After every row comes roughly how far along a hidden order it lies, from 0 to 20.
In the rows, zero is written as 128.
[133 129 122 127 134 124 126 120 135 147 128 130 125 125 123 154 131 134
 125 130 121 139 255 116 117 150 135  86 130 137 127 106 128 122 142 124
 117 136 120 124 131 144 138 127 130 148 124 128 163 140 133 137 131 125
 121]  6
[127 136 112 117 148 114 119 131 146 119 129 127 127 116 120 157 134 131
 117 118 124 146 183 166 122 135 135 115 102 100 127 117 108 118 131 128
 124 120 122 117 129 136 132 130 138 134 120 125 160 139 130 143 124 109
 122]  0
[137 133 136 123 124 127 124 127 124 138 140 100 122 114 128 185 128 126
 112 103 131 120 101 154 125 126 139 139 106 112 129 128  96 115 122 130
 118 122 131 118 129 143 126 129 126 118 135 134 118 149 136 115 119 111
 135]  6
[124 127 116 135 146 119 137 130 134 114 110 144 127 134 149 143 129 130
 118 126 123 151 208 157 113 134 135 117 128 129 126 113 118 119 136 128
 142 127  60 134 126 150 130 127 126 141 152 131 153 135 126 135 117 126
 128]  18
[130 133 108 119 110 118 140 122 135 136 132 167 106 132 141 157 125 124
 157  90 120 116 125 141 116 118 155 135 182 108 125 124 135 116 125 127
 128 133  78 141 123 138 126 132 141 134 135 124 117 128 128 124 144 124
 142]  20
[127 132 125 126 141 131 125 120 142 133 128 151 141 121 108 123 130 130
 146 127 120 140  93  51 132 108 126 169 186 108 125 136 134 123 130 136
 135 111 209 128 123 117 136 127 147 125 126 123 166 117 129 137 135 113
 126]  15
[149 127 125 110 112 124 128 121 142 140 131 125 121 127 122 145 128 116
 138  95 132 128   1  14 126 114 140 136 159 107 129 118 117 120 121 134
 136 124 125 131 124 120 123 126 130 121 139 116 105 119 132 131 138 119
 134]  18
[145 120 135 126 128 125 124 120 122 156 132  91 137 137 121 121 124 115
 112 142 124 128 145   1 132 116 124  94 121 139 131 106 133 135 124 130
 119 138 128 115 128 125 127 123 121 135 121 124 108 111 125 114 125 124
 124]  17

Part 2:
[162 114 199 182  64 169  92 143 197 148 126 163 107  99 166 144 213  98
 110   1 129 124 112  83 143]  3
[153 121 157 134 119 152 107 136 172 164 139 153 119 121 136 129 162 109
 114  47 125 152 119 119 137]  13
[154 134 133 112 121 131 126 156 100 137 140 119 122 102 134 167 104 134
 153  91  65 132 147 144 121]  20
[143 123 133 148 125 142 100 135 203 142 143 140 130 122 160 141 206 115
  75  85 149 144 123 123 122]  8
[137 128 141 139 127 139 109 142 177 140 138 145 124 133 140 126 156 117
  96  82 152 141 121 115 125]  8
[128 129 141 141 130 136  99 137 167 133 136 139 134 134 148 114 172 106
  99  55 145 150 125 104 120]  6
[129 129 150 133 125 136 114 161  96 126 137 136 130 142 133 131 137 115
 129  90 140 147 126 125 117]  12
[176 159 129 188 170 113 106 174 172  94 145 147 141 152 163 132 225   7
  71  16 169 185 101 120  70]  14
[148 128 128 136 134 131 101 146 188 132 132 135 134 126 152 121 156 113
  94  86 146 130 123 116 125]  3
[121 132 137 118 133 121 119 154  71 111 123 120 142 128 112 125 118 113
 171 130 125 122 127 135 131]  4
[137 130 143 126 123 135 119 133 150 136 138 142 120 117 147 135 143 119
  99  97 142 142 133 129 125]  14
[137 129 131 116 126 130 127 163 144 134 121 147 123 128 141 113 151 111
 131 124 158 135 130 124 139]  5
[179 137 136 168 138 181 133 129 116 137 147  99 148 125 153  85 126 115
 121 165 128 132 131  67 128]  0
[139 123 136 140 124 147 116 154 149 116 140 139 138 147 123 127 141 113
 119 119 158 135 123 123 119]  6
[119 126 139 163 131 131 111 133 183 134 136 130 134 144 137 129 163 123
  76  87 141 136 117 104 108]  6
[155 128 105 115 109 158 147  57 229 146 139 152 106  91 168 118 144 150
  95 192 149 133 138 157 145]  6
[143 148 153 148 175 190 119 157  65 132 146 103 171 143 123  62 130  45
 105 151 152 118 135  79  98]  7
[163 127 168 103 139 159 149  96 207 140 140 120 127 127 209 117  91 161
 174   1 173  51 132 137 152]  15
[132 130 137 136 122 138 108 149 152 116 135 148 132 134 158 139 150 113
 111  76 171 141 122 128 126]  5
[137 133 139 108 119 131 124 154  95 128 126 152 129 133 144 133 123 111
 142 112 153 135 132 143 133]  5
